Rows made from a few directions (up to rounding), then cut rows with their ends
Made from 3 directions:
-0.47  0.03  0.24  -0.31  -0.59  -0.28  0.74  0.44  -0.64  0.14  -0.22  0.22  -0.38  0.03  -0.24  -0.21  0.27  0.11  -0.03  -0.13  0.28  -0.29  -0.91  -0.12  -0.28  -0.11  -0.23  0.14  0.07  0.76  0.02  0.22  -0.04  0.02  1.09  -0.35  -0.58  -0.64  -0.31
-0.34  -0.10  0.05  -0.12  -0.42  -0.32  0.63  0.41  -0.69  0.05  -0.31  0.31  -0.44  0.06  -0.20  -0.30  0.22  0.35  0.20  -0.14  0.27  -0.34  -0.87  -0.02  -0.39  -0.12  -0.13  0.05  0.11  0.68  -0.02  0.40  -0.07  0.07  1.03  -0.41  -0.44  -0.67  -0.25
1.15  -0.35  -0.86  1.02  1.47  0.39  -1.57  -0.85  1.04  -0.46  0.20  -0.17  0.53  0.02  0.54  0.18  -0.61  0.37  0.59  0.20  -0.53  0.38  1.73  0.43  0.25  0.15  0.66  -0.46  -0.03  -1.55  -0.12  -0.01  0.01  0.10  -2.06  0.50  1.38  1.07  0.66
0.26  -0.85  -0.01  -0.26  -0.54  0.66  0.24  0.44  0.15  0.06  -0.45  -0.34  1.13  0.28  -0.24  -0.37  -0.71  -0.09  0.13  0.00  0.45  1.09  -0.67  0.30  -0.52  0.87  -0.53  -0.60  0.70  1.31  -0.70  1.02  -0.28  -0.06  -0.22  -0.70  -0.56  0.06  -0.17
Cut rows, each with the rest of it:
0.59  -0.06  -0.60  0.76  1.02  -0.08  -0.90  -0.55  0.36  -0.33  0.13  0.14  -0.19  -0.04  0.36  0.09  -0.12  0.48  0.50  0.07  -0.39  -0.23  1.02  0.22  0.14  -0.22  0.58  -0.13  -0.18  -1.18  0.12  -0.11 -> 0.06  0.13  -0.91  0.37  0.95  0.42  0.41
-0.14  0.58  0.00  0.19  0.40  -0.41  -0.22  -0.33  -0.04  -0.05  0.33  0.20  -0.71  -0.19  0.18  0.27  0.45  0.03  -0.10  0.01  -0.33  -0.70  0.53  -0.20  0.38  -0.57  0.37  0.40  -0.48  -0.94  0.47  -0.72 -> 0.20  0.04  0.05  0.51  0.42  0.02  0.14
-0.18  -0.44  -0.15  0.01  -0.40  -0.25  0.63  0.52  -0.76  -0.02  -0.53  0.36  -0.29  0.15  -0.23  -0.50  0.02  0.62  0.49  -0.17  0.38  -0.19  -1.06  0.15  -0.66  0.05  -0.15  -0.17  0.31  0.95  -0.21  0.84 -> -0.17  0.13  1.03  -0.66  -0.46  -0.75  -0.26
1.60  0.07  -1.22  1.63  2.58  0.29  -2.63  -1.65  1.68  -0.70  0.70  -0.18  0.24  -0.17  0.99  0.62  -0.51  0.41  0.66  0.34  -1.15  0.02  3.23  0.43  0.85  -0.28  1.31  -0.29  -0.53  -3.27  0.27  -0.81 -> 0.22  0.15  -3.21  1.32  2.47  1.76  1.15
1.27  -0.57  -0.94  1.04  1.46  0.52  -1.60  -0.80  1.10  -0.48  0.10  -0.23  0.75  0.08  0.52  0.10  -0.78  0.42  0.69  0.20  -0.47  0.60  1.67  0.53  0.13  0.32  0.60  -0.62  0.11  -1.36  -0.27  0.24 -> -0.05  0.11  -2.19  0.36  1.35  1.11  0.67
-0.76  0.53  0.75  -0.79  -0.89  -0.13  0.81  0.34  -0.32  0.36  0.16  -0.09  -0.20  -0.10  -0.28  0.16  0.44  -0.67  -0.75  -0.04  0.18  -0.15  -0.68  -0.42  0.21  -0.13  -0.42  0.45  -0.15  0.62  0.21  -0.50 -> 0.09  -0.16  0.93  0.02  -0.78  -0.35  -0.35
0.40  -0.60  0.08  -0.27  -0.28  0.86  -0.19  0.10  0.68  0.07  -0.12  -0.59  1.38  0.19  -0.10  -0.05  -0.76  -0.51  -0.19  0.12  0.21  1.27  0.03  0.22  -0.10  0.88  -0.44  -0.52  0.52  0.71  -0.59  0.50 -> -0.18  -0.15  -0.94  -0.28  -0.26  0.58  0.01

Made from 3 directions:
1.44  -1.78  3.34  0.74  0.98  -3.93  -1.30  0.80  -3.70  -1.51  2.83  1.72  2.31  -0.76  1.98  -0.16  0.32  -1.83  1.78  1.78  -2.24  -2.12  2.37  -2.79  -0.13  2.38  -1.26  2.56  3.24  -1.00  3.90  -0.20  2.70  0.03  -1.60  -1.12  0.83  -2.95  -2.03
-0.44  1.33  1.68  -0.23  0.23  -0.01  -0.17  0.87  -0.81  -1.09  1.22  -0.35  0.48  -0.26  1.43  -0.50  0.68  -0.18  0.87  -0.29  -0.14  -1.47  0.62  -1.04  -0.44  0.74  0.10  0.58  0.58  0.54  0.30  0.60  0.61  -0.14  -0.14  -0.25  0.34  -1.07  -0.52
0.79  -1.73  0.92  0.66  0.40  -2.31  -0.60  0.01  -1.35  -0.55  0.97  1.11  1.04  -0.26  0.06  0.13  -0.33  -0.81  0.48  1.32  -0.91  -0.39  0.72  -1.06  0.23  0.68  -0.93  1.43  1.38  -0.75  1.76  -0.46  1.17  0.11  -0.71  -0.54  0.23  -0.76  -1.18
0.55  1.39  1.35  -0.77  0.20  0.81  -0.17  0.56  -1.57  0.40  0.64  -0.29  0.18  -0.27  2.27  -0.22  1.19  -0.48  0.78  -1.14  -1.06  -1.12  1.50  -0.43  -0.65  1.51  0.91  -1.05  0.74  0.11  1.03  0.65  0.34  -0.19  -0.43  0.08  0.45  -2.03  1.13
-0.96  2.74  -2.17  -1.28  -0.78  4.36  1.11  -0.34  2.34  1.74  -2.22  -1.85  -2.06  0.52  -0.18  -0.02  0.59  1.38  -1.11  -2.54  1.33  1.18  -1.13  2.33  -0.36  -1.13  1.88  -3.23  -2.53  1.03  -2.94  0.68  -2.32  -0.17  1.20  1.13  -0.45  1.28  2.78
Cut rows, each with the rest of it:
0.70  0.13  1.09  -0.23  0.27  -0.35  -0.33  0.29  -1.48  0.14  0.69  0.27  0.47 -> -0.25  1.38  -0.05  0.59  -0.61  0.62  -0.21  -1.03  -0.76  1.20  -0.60  -0.30  1.18  0.23  -0.18  0.96  -0.26  1.32  0.20  0.62  -0.07  -0.54  -0.13  0.35  -1.53  0.33
-0.06  -1.94  -1.08  0.86  -0.07  -1.40  -0.04  -0.61  0.91  -0.26  -0.42  0.67  0.11 -> 0.18  -2.02  0.32  -1.17  0.13  -0.62  1.38  0.53  1.04  -1.04  0.19  0.67  -1.08  -1.03  1.16  -0.22  -0.45  -0.25  -0.78  0.01  0.21  0.12  -0.20  -0.34  1.53  -1.16
-2.10  3.25  -2.36  -1.04  -0.92  4.51  1.35  -0.13  3.59  0.73  -2.17  -2.30  -2.23 -> 0.64  -1.05  -0.27  0.22  1.97  -1.28  -2.28  2.50  1.14  -2.22  2.28  -0.24  -2.13  1.52  -2.39  -3.24  1.66  -4.27  0.76  -2.57  -0.16  1.74  1.06  -0.67  2.50  1.82
0.86  -1.66  0.15  0.48  0.22  -1.59  -0.40  -0.29  -0.88  0.12  0.28  0.93  0.59 -> -0.11  -0.25  0.28  -0.37  -0.59  0.10  0.94  -0.77  0.18  0.48  -0.40  0.27  0.40  -0.60  0.66  0.87  -0.77  1.32  -0.50  0.65  0.11  -0.53  -0.28  0.09  -0.39  -0.49
1.51  -3.58  3.74  1.68  1.24  -6.26  -1.70  0.74  -3.96  -2.60  3.58  2.64  3.16 -> -0.87  0.99  -0.08  -0.50  -2.19  1.93  3.46  -2.26  -2.19  2.12  -3.69  0.33  2.14  -2.55  4.59  4.00  -1.45  4.65  -0.78  3.60  0.19  -1.90  -1.69  0.82  -2.53  -3.90

Made from 2 directions:
0.22  1.12  -0.13  -0.53  -0.02  0.49  -0.64  0.86  0.52  -0.57  -0.32  -0.07  -0.33  0.07  0.30  1.23  -1.12  -0.40  -0.08  0.36  0.24  -0.27  -0.43  0.01  0.32  -0.41  0.62  0.82  -0.13  0.69  0.48  -0.95  -0.45  0.04  0.19  0.73  0.91  -0.38  0.29
-0.03  0.35  -0.17  -0.13  -0.11  0.10  -0.27  0.22  0.11  -0.13  -0.09  -0.07  -0.19  -0.01  0.17  0.54  -0.37  -0.15  -0.06  0.17  0.04  -0.03  -0.21  0.02  0.05  -0.24  0.30  0.36  -0.06  0.42  0.12  -0.28  -0.17  0.03  0.06  0.32  0.31  -0.16  0.01
1.91  0.70  2.32  -0.96  1.95  1.18  0.92  1.46  1.22  -1.19  -0.29  0.99  1.44  0.73  -1.35  -2.37  -0.31  0.27  0.55  -0.96  0.87  -1.20  1.21  -0.25  1.12  1.96  -1.67  -1.52  0.32  -3.58  0.83  -0.75  0.26  -0.21  0.14  -1.29  0.05  0.67  1.65
Cut rows, each with the rest of it:
0.19  1.21  -0.21  -0.56  -0.07  0.50  -0.72  0.90  0.54  -0.60  -0.34 -> -0.10  -0.40  0.06  0.37  1.41  -1.22  -0.44  -0.11  0.42  0.24  -0.27  -0.51  0.02  0.32  -0.50  0.72  0.94  -0.15  0.85  0.51  -1.01  -0.50  0.05  0.20  0.83  0.99  -0.43  0.27
1.64  1.08  1.81  -1.02  1.57  1.17  0.45  1.57  1.23  -1.23  -0.38 -> 0.77  1.01  0.62  -0.95  -1.35  -0.77  0.03  0.40  -0.61  0.81  -1.09  0.77  -0.20  1.05  1.40  -1.07  -0.85  0.20  -2.57  0.89  -1.04  0.00  -0.15  0.20  -0.71  0.46  0.37  1.46
-0.87  -0.34  -1.05  0.44  -0.88  -0.54  -0.40  -0.68  -0.56  0.55  0.14 -> -0.45  -0.64  -0.33  0.60  1.05  0.16  -0.11  -0.25  0.43  -0.40  0.55  -0.54  0.11  -0.51  -0.88  0.75  0.67  -0.14  1.61  -0.38  0.36  -0.11  0.10  -0.07  0.57  -0.04  -0.30  -0.75
0.38  -1.33  1.02  0.41  0.73  -0.26  1.23  -0.69  -0.30  0.38  0.35 -> 0.45  0.98  0.16  -0.91  -2.59  1.47  0.66  0.32  -0.86  -0.02  -0.05  1.05  -0.10  -0.05  1.28  -1.48  -1.70  0.30  -2.26  -0.38  1.06  0.72  -0.14  -0.22  -1.49  -1.26  0.77  0.19
-0.06  -0.16  -0.02  0.08  -0.03  -0.08  0.07  -0.14  -0.09  0.09  0.05 -> -0.01  0.02  -0.02  -0.02  -0.12  0.15  0.05  0.00  -0.03  -0.04  0.05  0.04  0.00  -0.06  0.02  -0.05  -0.08  0.01  -0.03  -0.08  0.13  0.05  0.00  -0.03  -0.07  -0.12  0.04  -0.06
0.85  -0.12  1.20  -0.25  0.97  0.38  0.72  0.36  0.39  -0.35  -0.01 -> 0.52  0.84  0.33  -0.79  -1.68  0.31  0.30  0.31  -0.62  0.33  -0.48  0.77  -0.13  0.42  1.14  -1.08  -1.09  0.21  -2.05  0.21  0.02  0.31  -0.12  -0.01  -0.94  -0.35  0.49  0.70
-0.34  0.94  -0.82  -0.27  -0.59  0.15  -0.92  0.45  0.18  -0.24  -0.24 -> -0.36  -0.76  -0.14  0.71  1.96  -1.06  -0.48  -0.25  0.65  -0.01  0.07  -0.80  0.08  0.00  -0.99  1.13  1.28  -0.23  1.76  0.25  -0.75  -0.53  0.11  0.15  1.12  0.91  -0.58  -0.19

Made from 3 directions:
-2.02  -1.27  -3.19  -4.39  -4.86  0.70  2.81  3.06  -1.04  -0.52  -0.04  2.87  -2.18  1.86  -1.60  -3.15  -1.58  2.94  -2.09  -0.80  0.74  -0.04  -0.03  2.80  -0.27  2.05  -2.99  -2.92  -1.76  -0.18  -0.12  3.55  0.24  6.19  2.40  -2.92  -2.92  2.21  -0.03
-2.63  0.85  0.45  2.49  4.32  -1.92  -5.89  0.02  1.06  2.00  -2.26  -2.67  0.92  -0.03  -1.33  1.93  -0.08  -2.63  -1.89  0.22  -3.06  1.13  0.60  -2.89  1.74  -3.06  -0.44  2.09  -0.18  0.83  -3.75  1.45  -0.39  -5.16  -2.54  1.01  0.22  1.20  4.89
1.22  -0.81  -1.62  -2.67  -4.61  0.94  3.70  0.99  -1.47  -1.25  1.64  2.26  -0.99  0.89  -0.18  -1.80  -0.13  2.39  -0.04  -0.55  2.06  -0.65  0.00  3.05  -0.99  1.72  -1.01  -2.29  -0.66  -0.79  1.54  0.50  0.52  4.88  2.33  -1.70  -1.26  0.16  -2.52
-0.52  -1.02  -1.31  -3.20  -3.16  1.46  4.06  1.47  -0.24  -1.00  0.32  2.54  -1.66  0.59  0.18  -2.57  -1.14  2.40  0.17  -0.26  1.32  -0.41  -0.65  1.76  -0.83  2.87  -0.95  -1.94  -0.56  -0.07  1.90  1.01  -0.02  4.86  1.91  -1.55  -1.26  0.50  -2.02
-0.16  0.69  -0.97  1.69  0.14  -2.20  -4.74  0.15  -1.24  1.17  0.06  -1.89  1.19  0.92  -2.12  1.92  1.01  -1.43  -2.48  -0.47  -1.25  0.58  1.47  0.27  1.15  -3.74  -1.29  0.43  -0.80  -0.43  -3.74  1.44  0.56  -2.62  -0.86  -0.18  -0.61  1.13  3.37
Cut rows, each with the rest of it:
0.38  0.00  0.33  0.09  0.13  0.24 -> 0.53  -0.29  0.12  -0.18  0.16  0.07  0.04  -0.24  0.40  0.00  0.07  0.03  0.52  0.09  0.24  -0.12  -0.15  -0.07  -0.19  0.32  0.40  0.09  0.23  -0.01  0.56  -0.54  -0.04  0.00  0.03  0.21  0.30  -0.37  -0.60
-1.51  0.34  -1.04  0.68  0.51  -1.58 -> -3.73  0.79  -0.44  1.16  -0.81  -1.19  0.39  0.86  -1.86  0.87  0.08  -0.95  -2.35  -0.33  -1.54  0.68  0.91  -0.28  1.12  -2.41  -1.47  0.28  -0.86  0.06  -3.16  2.04  0.18  -1.67  -0.77  -0.40  -0.89  1.49  3.37
2.83  0.28  -1.11  0.50  -3.27  -1.05 -> -0.73  -0.41  -2.48  -0.40  2.37  -0.29  1.03  0.88  -1.10  1.14  1.70  0.25  -0.92  -0.68  1.32  -0.38  1.31  2.74  -0.21  -2.15  -0.67  -1.01  -0.52  -1.37  -1.04  -0.27  1.07  0.65  1.00  -0.70  -0.47  -0.17  -0.56
-0.32  -0.30  -0.83  -1.07  -1.38  0.14 -> 0.72  0.72  -0.38  -0.17  0.13  0.71  -0.49  0.49  -0.42  -0.73  -0.30  0.75  -0.52  -0.23  0.28  -0.04  0.05  0.84  -0.10  0.43  -0.75  -0.78  -0.45  -0.12  -0.03  0.82  0.11  1.59  0.66  -0.75  -0.73  0.51  -0.10
-1.03  0.35  0.12  1.01  1.65  -0.83 -> -2.45  0.03  0.35  0.81  -0.87  -1.09  0.40  0.03  -0.61  0.81  0.01  -1.06  -0.84  0.06  -1.22  0.46  0.29  -1.09  0.72  -1.33  -0.23  0.81  -0.11  0.30  -1.60  0.63  -0.12  -2.07  -1.00  0.37  0.05  0.52  2.02
-3.05  -0.45  -0.70  -1.45  0.76  0.28 -> -0.09  1.54  1.09  0.55  -1.86  0.63  -1.20  0.36  -0.53  -1.39  -1.56  0.41  -0.99  0.06  -1.22  0.49  -0.50  -0.98  0.48  1.09  -1.09  -0.17  -0.56  0.85  -0.61  2.10  -0.54  0.89  -0.19  -0.63  -0.97  1.39  1.67
1.38  -0.14  -1.20  -0.69  -2.95  -0.29 -> 0.56  0.31  -1.61  -0.46  1.45  0.55  0.10  0.80  -0.77  -0.09  0.65  0.85  -0.71  -0.53  1.08  -0.30  0.66  2.20  -0.30  -0.56  -0.85  -1.22  -0.58  -0.84  -0.29  0.36  0.65  1.84  1.16  -0.97  -0.78  0.20  -0.69

Made from 2 directions:
-1.34  -0.29  -1.03  1.43  -0.04  -0.61  -1.64  0.11  -1.45  -5.41  1.07  1.26  -3.75  -1.51  0.32  3.82  1.36  0.74  1.70  0.49  1.38  -0.06  0.44  -0.22  -2.96  0.14  -3.21  -0.78  5.15  3.13  2.96  -1.72  2.84  1.86  -1.13  -0.10  -0.23  -1.31  0.15
-0.17  0.05  -0.65  0.24  0.30  -0.22  -0.41  -0.08  -0.64  -1.47  -0.04  -0.07  -1.05  -0.54  0.27  1.28  0.51  0.30  0.44  0.05  0.34  0.22  0.32  0.10  -0.67  0.11  -0.94  -0.15  1.34  0.75  0.79  -0.57  0.56  0.31  -0.23  -0.18  0.24  -0.42  0.16
-2.39  -0.98  0.97  2.24  -1.74  -0.33  -1.84  0.68  -0.15  -5.46  2.87  3.45  -3.58  -0.84  -0.68  2.54  0.59  0.19  1.83  0.94  1.58  -1.32  -0.63  -1.06  -3.72  -0.24  -2.88  -1.13  5.49  3.68  3.07  -1.19  4.01  2.94  -1.53  0.71  -1.83  -0.96  -0.52
-1.16  0.03  -2.61  1.42  0.97  -0.99  -2.07  -0.20  -2.73  -7.23  0.33  0.35  -5.12  -2.44  1.04  5.90  2.29  1.33  2.20  0.38  1.73  0.69  1.24  0.22  -3.51  0.41  -4.50  -0.83  6.70  3.86  3.90  -2.63  3.10  1.84  -1.27  -0.63  0.67  -1.97  0.61
Cut rows, each with the rest of it:
-1.03  -0.05  -1.88  1.22  0.61  -0.76  -1.68  -0.10  -2.05  -5.78  0.45  0.50  -4.07 -> -1.88  0.72  4.58  1.75  1.00  1.77  0.35  1.40  0.42  0.88  0.09  -2.88  0.29  -3.56  -0.70  5.39  3.14  3.13  -2.04  2.60  1.58  -1.05  -0.42  0.37  -1.54  0.42
0.77  -0.01  1.67  -0.94  -0.61  0.64  1.35  0.13  1.76  4.71  -0.24  -0.25  3.33 -> 1.58  -0.66  -3.83  -1.48  -0.86  -1.44  -0.26  -1.13  -0.43  -0.80  -0.14  2.29  -0.26  2.93  0.54  -4.37  -2.52  -2.54  1.71  -2.03  -1.21  0.83  0.40  -0.42  1.28  -0.39
1.28  0.72  -1.73  -1.07  1.65  -0.14  0.52  -0.57  -0.96  1.12  -1.95  -2.37  0.59 -> -0.35  0.90  0.47  0.47  0.39  -0.47  -0.53  -0.47  1.23  0.94  0.86  1.32  0.34  0.32  0.49  -1.35  -1.15  -0.70  -0.17  -1.69  -1.42  0.61  -0.77  1.59  -0.07  0.61
-0.38  -0.52  2.41  0.11  -1.61  0.55  0.56  0.50  1.92  2.46  1.24  1.53  1.90 -> 1.35  -1.11  -3.00  -1.37  -0.87  -0.66  0.20  -0.45  -1.19  -1.23  -0.71  0.64  -0.43  1.81  0.02  -2.07  -0.92  -1.27  1.31  -0.20  0.18  0.14  0.83  -1.43  0.94  -0.71
1.72  0.61  -0.13  -1.68  0.91  0.40  1.55  -0.39  0.60  4.79  -1.87  -2.24  3.21 -> 0.98  0.24  -2.71  -0.80  -0.37  -1.57  -0.66  -1.32  0.71  0.16  0.62  3.00  0.08  2.66  0.87  -4.71  -3.04  -2.66  1.24  -3.11  -2.20  1.20  -0.33  1.03  0.97  0.21
-2.58  -0.85  -0.21  2.55  -1.14  -0.70  -2.47  0.52  -1.24  -7.76  2.66  3.18  -5.24 -> -1.73  -0.18  4.65  1.45  0.70  2.51  0.99  2.09  -0.89  -0.05  -0.84  -4.71  -0.05  -4.38  -1.33  7.57  4.81  4.30  -2.12  4.80  3.34  -1.86  0.37  -1.34  -1.65  -0.21
